Here is a tiny trained network, its code and every weight. The questions are about switching its units off for an input and a class, where a switched-off unit gives its printed mean instead of its output.

import numpy as np


def w(rows, s, z=0):
    codes = np.array(rows[::2]) - 128.0
    scale = np.full(codes.shape[1], s)
    scale[-1] = z or s
    return codes * scale


def f(y):
    return y / 2 * (1 + np.tanh(0.7978845608 * (y + 0.044715 * y**3)))


def log_softmax(a):
    a = a - a.max(-1, keepdims=True)
    return a - np.log(np.exp(a).sum(-1, keepdims=True))


def net(x, mask):
    res = np.array(x, float).reshape(1, 6) / 4 @ E
    y = f(res @ A[0][:, :-1].T + A[0][:, -1])
    res = res + np.where(mask, y, B[0][:, -1]) @ B[0][:, :-1]
    return log_softmax(res[-1] @ U[:, :-1].T + U[:, -1])


A, B = {}, {}
E = w([
[108,54,33],'x0',
[2,198,98],'x1',
[131,127,124],'x2',
[128,128,128],'x3',
[126,128,125],'x4',
[193,206,52],'x5',
],0.0081)
A[0] = w([
[127,173,211,85],'n0',
[126,142,127,168],'n1',
[187,208,67,124],'n2',
[104,54,36,77],'n3',
[112,70,73,66],'n4',
[107,74,91,93],'n5',
[151,184,167,66],'n6',
[235,75,165,51],'n7',
[220,30,187,67],'n8',
[130,162,102,255],'n9',
[138,180,187,147],'n10',
[87,101,216,50],'n11',
[213,87,141,56],'n12',
[110,84,161,47],'n13',
[142,201,239,102],'n14',
[42,189,114,135],'n15',
[209,213,42,60],'n16',
[189,194,63,76],'n17',
[45,21,225,73],'n18',
[49,166,111,106],'n19',
[9,169,121,82],'n20',
[107,57,91,64],'n21',
[93,41,34,92],'n22',
[47,165,109,80],'n23',
[166,254,223,93],'n24',
[146,195,253,66],'n25',
[24,165,116,74],'n26',
[184,228,34,89],'n27',
[36,191,91,89],'n28',
[133,183,240,126],'n29',
],0.0079,0.0091)
B[0] = w([
[109,149,81,140],'n0',
[125,81,141,158],'n1',
[100,134,173,176],'n2',
[114,189,42,148],'n3',
[122,187,73,126],'n4',
[108,161,97,129],'n5',
[109,148,102,123],'n6',
[187,163,133,160],'n7',
[189,175,157,175],'n8',
[102,2,155,254],'n9',
[115,89,93,164],'n10',
[104,175,128,133],'n11',
[185,210,136,143],'n12',
[123,222,135,116],'n13',
[127,114,55,170],'n14',
[231,101,139,184],'n15',
[67,220,201,164],'n16',
[80,193,178,150],'n17',
[49,246,222,175],'n18',
[203,135,132,157],'n19',
[198,153,148,171],'n20',
[119,169,102,125],'n21',
[116,172,37,160],'n22',
[184,154,133,147],'n23',
[111,112,42,179],'n24',
[123,148,54,158],'n25',
[182,149,134,158],'n26',
[71,168,190,177],'n27',
[214,146,147,168],'n28',
[103,108,57,177],'n29',
],0.0091,0.0082)
U = w([
[249,145,161,32],'0',
[115,96,145,254],'1',
[52,181,194,86],'2',
[121,81,141,209],'3',
[107,133,39,23],'4',
],0.011,0.0078)

Each question gives the input, the list of numbers given to net, and the class t.
The units are the neurons (one row each of A and B). Each row of codes is followed by its name. A weight is (code - 128) times the scale printed after its matrix; where a second scale follows, it is the last column's (A, B and U).
mask holds one flag per neuron, in row order. A switched-off neuron (its flag False) gives its mean, the last column of its row in B, instead of its output. The means were averaged over made-up inputs and are rounded, as every weight is.
A unit's drop is (log p(t) with every unit on - log p(t) with that unit switched off) / (log p(t) with every unit on - log p(t) with every unit switched off).
The circuit of an input: a set's keep is (log p(t) with only the set's units on - log p(t) with every unit switched off) / (log p(t) with every unit on - log p(t) with every unit switched off). Starting from the 12 units with the biggest drops (on a tie, the unit counted first), units are removed one at a time, each time the one whose removal leaves the highest keep (on an exact tie, the one counted first), for as long as the keep stays at least 0.8.
units of the circuit, in order: the units of the circuit, biggest drop first
most important unit: the unit with the biggest drop
k most important neurons: the k neurons with the biggest drops, biggest first
drop when u is switched off: that unit's drop, to one decimal
input [6,7,1,3,1,4], class 0: units of the circuit, in order -> (n28, n15, n20)
input [1,-7,1,2,4,-4], class 0: most important unit -> n8
input [6,4,2,-1,2,7], class 2: units of the circuit, in order -> (n27, n16)
input [-6,-7,-8,6,5,8], class 1: 2 most important neurons -> (n24, n18)
input [8,-5,5,1,-5,3], class 4: units of the circuit, in order -> (n22, n3)
input [5,5,-5,-7,-1,5], class 0: units of the circuit, in order -> (n28, n15)
input [5,6,-3,-4,6,7], class 2: 4 most important neurons -> (n27, n16, n17, n2)
input [6,-8,-7,1,-2,-8], class 0: 2 most important neurons -> (n8, n7)
input [0,7,-4,7,3,-7], class 0: 2 most important neurons -> (n15, n20)
input [-5,8,3,2,-3,8], class 0: 3 most important neurons -> (n15, n28, n19)
input [-7,-4,-4,5,1,4], class 4: drop when n29 is switched off -> 0.1
input [4,4,2,7,-4,5], class 2: drop when n27 is switched off -> 0.7
input [4,-2,1,-4,4,-8], class 2: drop when n18 is switched off -> 0.5
input [-8,7,4,6,-1,5], class 4: units of the circuit, in order -> (n24)
input [5,-4,-7,2,-1,-8], class 2: drop when n18 is switched off -> 0.5
input [8,5,-4,3,6,-1], class 4: 2 most important neurons -> (n22, n3)
